Below is a small trained network, with its code and all its weights. Each question gives an input and a class and asks what happens when units are switched off, that is, made to give their printed mean instead of their output.

import numpy as np


def w(rows, s, z=0):
    codes = np.array(rows[::2]) - 128.0
    scale = np.full(codes.shape[1], s)
    scale[-1] = z or s
    return codes * scale


def f(y):
    return y / 2 * (1 + np.tanh(0.7978845608 * (y + 0.044715 * y**3)))


def log_softmax(a):
    a = a - a.max(-1, keepdims=True)
    return a - np.log(np.exp(a).sum(-1, keepdims=True))


def net(x, mask):
    res = np.array(x, float).reshape(1, 7) / 4 @ E
    y = f(res @ A[0][:, :-1].T + A[0][:, -1])
    res = res + np.where(mask, y, B[0][:, -1]) @ B[0][:, :-1]
    return log_softmax(res[-1] @ U[:, :-1].T + U[:, -1])


A, B = {}, {}
E = w([
[2,34,195,194,139,196,187,129,40,133],'x0',
[83,218,195,233,185,68,66,174,197,200],'x1',
[9,151,167,195,101,123,127,198,197,75],'x2',
[114,110,245,181,254,134,155,44,120,143],'x3',
[139,130,173,143,141,130,181,159,122,79],'x4',
[78,102,50,177,92,90,93,58,198,53],'x5',
[105,98,134,145,191,89,102,36,195,98],'x6',
],0.0077)
A[0] = w([
[196,147,123,104,57,138,172,118,54,120,181],'neuron 0',
[179,109,139,97,137,148,177,105,139,18,149],'neuron 1',
[72,99,83,57,132,132,101,92,103,140,35],'neuron 2',
[111,133,209,194,210,103,104,129,107,195,217],'neuron 3',
[2,51,85,138,133,186,133,65,33,137,29],'neuron 4',
[134,161,221,189,237,94,122,60,118,160,132],'neuron 5',
[179,153,175,38,123,205,144,129,26,184,255],'neuron 6',
[225,104,153,36,91,153,161,137,65,161,146],'neuron 7',
[69,146,121,132,84,114,97,254,149,167,225],'neuron 8',
[165,152,12,88,77,84,82,98,181,164,124],'neuron 9',
[34,142,140,178,66,146,114,202,99,141,179],'neuron 10',
[183,153,25,81,107,78,86,122,227,149,133],'neuron 11',
[222,98,104,55,161,159,130,201,49,148,188],'neuron 12',
],0.0096,0.0019)
B[0] = w([
[137,141,119,56,154,134,95,145,124,134,205],'neuron 0',
[165,173,193,73,120,102,170,91,171,127,183],'neuron 1',
[106,92,127,101,134,171,131,104,107,138,159],'neuron 2',
[144,106,145,213,185,122,132,124,129,141,238],'neuron 3',
[114,47,100,132,41,166,121,9,137,186,210],'neuron 4',
[140,92,156,154,205,102,105,126,150,183,251],'neuron 5',
[107,106,71,99,152,222,83,155,160,157,241],'neuron 6',
[116,125,116,75,171,171,159,192,155,73,233],'neuron 7',
[117,172,169,181,86,136,178,186,110,100,201],'neuron 8',
[108,118,26,156,97,86,91,124,79,96,237],'neuron 9',
[127,205,134,153,61,172,145,175,130,162,201],'neuron 10',
[136,101,127,138,130,33,94,137,74,62,243],'neuron 11',
[124,150,97,67,172,159,125,158,81,148,229],'neuron 12',
],0.013,0.014)
U = w([
[80,182,179,219,36,157,192,194,117,153,195],'0',
[212,149,212,81,124,51,197,98,169,44,101],'1',
[102,44,129,121,44,147,165,32,134,147,9],'2',
[146,92,83,43,158,210,127,185,90,138,187],'3',
[160,69,210,237,220,106,118,116,165,213,147],'4',
[142,108,69,134,62,3,80,112,61,28,117],'5',
],0.0074,0.0014)

Each question gives the input, the list of numbers given to net, and the class t.
The units are the neurons (one row each of A and B). Each row of codes is followed by its name. A weight is (code - 128) times the scale printed after its matrix; where a second scale follows, it is the last column's (A, B and U).
mask holds one flag per neuron, in row order. A switched-off neuron (its flag False) gives its mean, the last column of its row in B, instead of its output. The means were averaged over made-up inputs and are rounded, as every weight is.
A unit's drop is (log p(t) with every unit on - log p(t) with that unit switched off) / (log p(t) with every unit on - log p(t) with every unit switched off).
The circuit of an input: a set's keep is (log p(t) with only the set's units on - log p(t) with every unit switched off) / (log p(t) with every unit on - log p(t) with every unit switched off). Starting from the 12 units with the biggest drops (on a tie, the unit counted first), units are removed one at a time, each time the one whose removal leaves the highest keep (on an exact tie, the one counted first), for as long as the keep stays at least 0.8.
circuit, biggest first: the units of the circuit, biggest drop first
k most important neurons: the k neurons with the biggest drops, biggest first
drop of u: that unit's drop, to one decimal
input [6,-3,-1,-3,4,2,0], class 2: circuit, biggest first -> neuron 4
input [-6,4,-8,-5,-6,-8,7], class 5: 2 most important neurons -> neuron 11; neuron 9
input [0,-1,2,2,1,0,-1], class 4: 2 most important neurons -> neuron 9; neuron 8
input [-1,-3,-1,6,1,4,-4], class 2: circuit, biggest first -> neuron 3; neuron 12; neuron 7
input [-1,-3,5,-2,8,5,0], class 1: circuit, biggest first -> neuron 6; neuron 9
input [-7,-6,6,5,4,5,-8], class 1: 2 most important neurons -> neuron 1; neuron 9
input [-3,-8,-1,-2,5,4,7], class 5: 2 most important neurons -> neuron 9; neuron 11
input [-6,5,-5,6,-8,3,-7], class 5: 2 most important neurons -> neuron 9; neuron 11
input [-1,6,3,0,4,-3,-1], class 0: 3 most important neurons -> neuron 8; neuron 10; neuron 11
input [8,-8,-8,5,8,5,-1], class 2: 2 most important neurons -> neuron 4; neuron 1
input [4,-7,5,-7,-2,5,-4], class 2: drop of neuron 4 -> 1.4
input [-4,-1,-6,7,4,8,-7], class 1: drop of neuron 1 -> 0.3
input [6,-5,6,-2,6,-1,7], class 2: drop of neuron 11 -> 0.0
input [5,0,6,-2,8,3,4], class 0: circuit, biggest first -> neuron 10
